j_753: | 217 |  70 | 165 |  67 | 183 | 107 |  70 | 162 |
j_70: |  68 | 206 | 217 |  70 | 165 |  67 | 182 | 107 |
j_976: | 230 | 123 | 105 | 132 | 150 | 105 | 125 | 107 |
at: | 165 |  67 | 183 | 107 |  70 | -> j_753, 2
| 230 | 123 | 105 | 132 | 150 | 105 | 125 | 107 | -> j_976
at: | 217 |  70 | 165 |  67 | 182 | 107 | -> j_70, 2

j_287: | 107 |  89 |  44 |  44 | 123 |  77 |  54 |  67 |  52 | 116 |  82 |  99 |  58 | 115 |  97 | 135 |
j_963: | 118 | 161 | 193 |  64 | 211 | 116 |  91 | 139 |  46 | 158 |  96 | 121 | 181 | 203 | 103 | 134 |
j_831: | 153 | 149 | 107 | 203 |  76 |  64 | 187 | 182 | 199 | 167 | 163 | 145 | 154 |  99 | 152 | 112 |
j_712: |  45 |  41 |  84 |  75 |  84 |  54 |  77 | 153 |  94 | 160 |  58 |  59 |  80 |  87 |  43 | 111 |
j_93: |  29 |  44 |  81 | 119 |  76 |  64 | 106 | 117 | 126 | 143 |  71 |  83 |  86 |  76 |  56 |  75 |
|  29 |  44 |  81 | 119 |  76 |  64 | 106 | 117 | 126 | 143 |  71 |  83 |  86 |  76 |  56 |  75 | -> j_93
where: | 115 | -> j_287, 13
at: |  52 | 116 |  82 |  99 |  58 | 115 |  97 | -> j_287, 8
where: | 82 | -> j_287, 10
where: | 121 | -> j_963, 11
where: | 45 | -> j_712, 0
at: | 54 | 77 | -> j_712, 5

j_731: | 107 |  96 | 151 | 151 | 138 | 146 |  90 | 158 |  75 | 144 | 157 | 122 | 176 | 130 | 128 | 118 | 143 | 142 | 162 | 185 | 151 | 109 | 119 | 180 | 115 | 132 | 126 | 170 |  99 | 107 | 168 | 147 |  83 |  63 |  79 | 105 | 143 | 198 | 136 |  87 | 125 | 100 | 157 |
j_132: | 107 | 164 | 151 | 151 | 138 | 146 |  90 | 158 |  75 | 144 | 157 | 113 | 176 | 130 | 128 | 118 | 143 | 142 | 110 | 185 | 151 | 109 | 119 | 180 | 115 | 132 | 126 | 123 |  99 | 107 | 168 | 147 |  83 |  63 |  79 | 105 | 143 | 198 | 136 | 109 | 125 | 100 | 157 |
j_345: | 107 | 164 | 151 | 151 | 138 | 146 |  90 | 158 |  75 | 144 | 157 | 113 | 176 | 130 | 128 | 118 | 109 | 142 | 110 | 185 | 151 | 109 | 119 | 138 | 115 | 132 | 126 | 123 |  99 | 107 | 168 | 147 |  83 |  63 |  79 | 105 | 143 | 198 | 136 | 109 | 125 | 100 | 157 |
j_64: | 137 | 126 | 112 | 119 | 142 |  96 | 137 |  99 | 129 | 144 | 131 | 143 | 125 | 148 | 128 | 146 | 109 | 166 | 142 | 112 | 148 | 131 | 125 | 137 | 110 | 122 | 153 | 105 | 137 | 175 | 111 | 105 | 133 | 127 | 162 | 149 |  96 | 136 | 119 | 145 | 126 | 115 | 125 |
j_982: | 136 | 127 | 111 | 119 | 141 |  96 | 138 |  99 | 129 | 145 | 131 | 143 | 125 | 148 | 128 | 145 | 109 | 165 | 142 | 113 | 148 | 130 | 125 | 137 | 110 | 122 | 153 | 105 | 136 | 175 | 111 | 105 | 132 | 128 | 162 | 148 |  96 | 135 | 118 | 145 | 126 | 115 | 125 |
j_884: | 107 |  96 | 151 | 148 | 144 |  96 | 143 |  99 | 125 | 119 | 142 | 137 | 131 | 129 | 128 | 118 | 143 | 142 | 162 | 185 | 151 | 109 | 119 | 180 | 115 | 132 | 126 | 170 |  99 | 107 | 168 | 147 |  83 |  79 |  78 | 111 | 176 | 209 | 151 | 104 | 151 | 111 | 130 |
at: | 144 |  96 | 143 | -> j_884, 4
at: | 151 | 104 | 151 | -> j_884, 38
| 107 |  96 | 151 | 148 | 144 |  96 | 143 |  99 | 125 | 119 | 142 | 137 | 131 | 129 | 128 | 118 | 143 | 142 | 162 | 185 | 151 | 109 | 119 | 180 | 115 | 132 | 126 | 170 |  99 | 107 | 168 | 147 |  83 |  79 |  78 | 111 | 176 | 209 | 151 | 104 | 151 | 111 | 130 | -> j_884
at: | 119 | 142 |  96 | 137 |  99 | 129 | 144 | 131 | 143 | 125 | 148 | -> j_64, 3

j_18: | 123 | 143 | 132 | 111 | 106 | 112 |
j_808: | 131 | 132 | 113 |  91 |  85 | 133 |
j_713: |  90 | 111 | 157 |  80 |  83 | 136 |
j_209: | 133 | 151 | 105 | 101 |  93 | 114 |
j_625: | 132 | 111 |  91 |  59 |  51 | 106 |
j_58: | 105 | 155 | 127 | 103 | 113 |  85 |
j_788: |  78 | 105 | 157 |  38 |  58 | 144 |
at: | 91 | 85 | -> j_808, 3
at: | 105 | 101 |  93 | -> j_209, 2
where: | 58 | -> j_788, 4
at: | 143 | 132 | 111 | 106 | 112 | -> j_18, 1
where: | 143 | -> j_18, 1
at: | 132 | 113 |  91 | -> j_808, 1
at: | 143 | 132 | 111 | 106 | -> j_18, 1

